Below is a small trained network, with its code and all its weights. Each question gives an input and a class and asks what happens when units are switched off, that is, made to give their printed mean instead of their output.

import numpy as np


def w(rows, s, z=0):
    codes = np.array(rows[::2]) - 128.0
    scale = np.full(codes.shape[1], s)
    scale[-1] = z or s
    return codes * scale


def f(y):
    return y / 2 * (1 + np.tanh(0.7978845608 * (y + 0.044715 * y**3)))


def log_softmax(a):
    a = a - a.max(-1, keepdims=True)
    return a - np.log(np.exp(a).sum(-1, keepdims=True))


def net(x, mask):
    res = np.array(x, float).reshape(1, 5) / 4 @ E
    y = f(res @ A[0][:, :-1].T + A[0][:, -1])
    res = res + np.where(mask, y, B[0][:, -1]) @ B[0][:, :-1]
    return log_softmax(res[-1] @ U[:, :-1].T + U[:, -1])


A, B = {}, {}
E = w([
[124,129,133,126,127],'x0',
[231,38,85,192,206],'x1',
[46,45,50,194,3],'x2',
[76,213,25,180,211],'x3',
[130,136,128,125,128],'x4',
],0.0057)
A[0] = w([
[87,197,42,196,182,111],'n0',
[123,175,69,163,181,220],'n1',
[204,228,208,46,213,114],'n2',
[237,42,90,216,187,139],'n3',
[254,20,76,218,197,128],'n4',
[28,202,155,56,77,128],'n5',
[182,41,235,54,73,156],'n6',
[167,37,230,80,60,94],'n7',
[166,28,220,69,73,114],'n8',
[29,215,165,71,62,90],'n9',
[210,223,213,18,219,109],'n10',
[112,186,68,147,188,253],'n11',
[203,220,209,36,214,122],'n12',
[34,214,162,53,78,117],'n13',
[182,40,217,69,72,140],'n14',
[41,212,161,67,75,113],'n15',
[240,46,90,221,181,135],'n16',
[187,9,221,70,49,103],'n17',
[12,23,62,197,3,111],'n18',
[77,203,23,197,190,104],'n19',
[206,17,223,80,55,117],'n20',
[38,232,159,41,68,141],'n21',
[79,212,15,208,185,80],'n22',
],0.0047,0.0062)
B[0] = w([
[76,198,133,121,189,158],'n0',
[63,136,172,136,103,219],'n1',
[163,68,64,193,147,200],'n2',
[71,88,138,53,180,201],'n3',
[81,90,131,52,188,211],'n4',
[109,75,112,106,164,179],'n5',
[72,169,128,154,154,208],'n6',
[107,197,86,147,208,165],'n7',
[94,195,110,146,196,174],'n8',
[123,48,69,55,241,164],'n9',
[161,84,68,206,140,208],'n10',
[53,133,179,147,88,253],'n11',
[173,53,60,225,141,205],'n12',
[98,58,105,87,183,175],'n13',
[71,178,123,149,169,189],'n14',
[108,59,102,85,192,168],'n15',
[55,82,138,34,200,198],'n16',
[74,216,99,137,236,182],'n17',
[226,88,1,244,229,235],'n18',
[87,187,126,126,184,165],'n19',
[70,191,116,135,191,190],'n20',
[86,53,122,103,173,198],'n21',
[97,212,106,119,222,159],'n22',
],0.0064,0.0051)
U = w([
[180,83,68,206,138,81],'0',
[109,120,153,120,119,253],'1',
[109,76,128,11,153,55],'2',
[98,237,134,132,147,55],'3',
[123,124,155,133,111,231],'4',
[176,150,191,96,44,95],'5',
[184,160,171,107,69,37],'6',
],0.011,0.0079)

Each question gives the input, the list of numbers given to net, and the class t.
The units are the neurons (one row each of A and B). Each row of codes is followed by its name. A weight is (code - 128) times the scale printed after its matrix; where a second scale follows, it is the last column's (A, B and U).
mask holds one flag per neuron, in row order. A switched-off neuron (its flag False) gives its mean, the last column of its row in B, instead of its output. The means were averaged over made-up inputs and are rounded, as every weight is.
A unit's drop is (log p(t) with every unit on - log p(t) with that unit switched off) / (log p(t) with every unit on - log p(t) with every unit switched off).
The circuit of an input: a set's keep is (log p(t) with only the set's units on - log p(t) with every unit switched off) / (log p(t) with every unit on - log p(t) with every unit switched off). Starting from the 12 units with the biggest drops (on a tie, the unit counted first), units are removed one at a time, each time the one whose removal leaves the highest keep (on an exact tie, the one counted first), for as long as the keep stays at least 0.8.
circuit, biggest first: the units of the circuit, biggest drop first
k most important neurons: the k neurons with the biggest drops, biggest first
drop when u is switched off: that unit's drop, to one decimal
input [3,-6,-8,-7,-6], class 0: 3 most important neurons -> (n12, n10, n2)
input [-5,-8,2,5,3], class 2: most important neuron -> (n9)
input [-8,-4,-8,-6,5], class 0: circuit, biggest first -> (n12, n10)
input [4,3,-2,8,-7], class 3: circuit, biggest first -> (n22, n0)
input [0,-7,-5,0,2], class 2: circuit, biggest first -> (n9, n21)
input [8,2,-8,0,-1], class 0: circuit, biggest first -> (n12, n10)
input [5,6,-8,-8,1], class 0: 3 most important neurons -> (n12, n10, n2)
input [0,8,-6,2,7], class 2: 2 most important neurons -> (n16, n4)
input [7,-8,-5,-3,-4], class 2: circuit, biggest first -> (n9, n13)
input [6,-3,-6,6,-6], class 0: circuit, biggest first -> (n12, n2)
input [4,7,-5,5,4], class 2: 4 most important neurons -> (n16, n4, n3, n18)
input [1,7,-2,-8,4], class 3: drop when n20 is switched off -> 0.2
input [2,6,-3,-7,6], class 3: drop when n4 is switched off -> -0.1
input [-4,8,-4,-7,3], class 2: circuit, biggest first -> (n16)
input [-5,-5,7,1,-1], class 0: drop when n18 is switched off -> 1.0
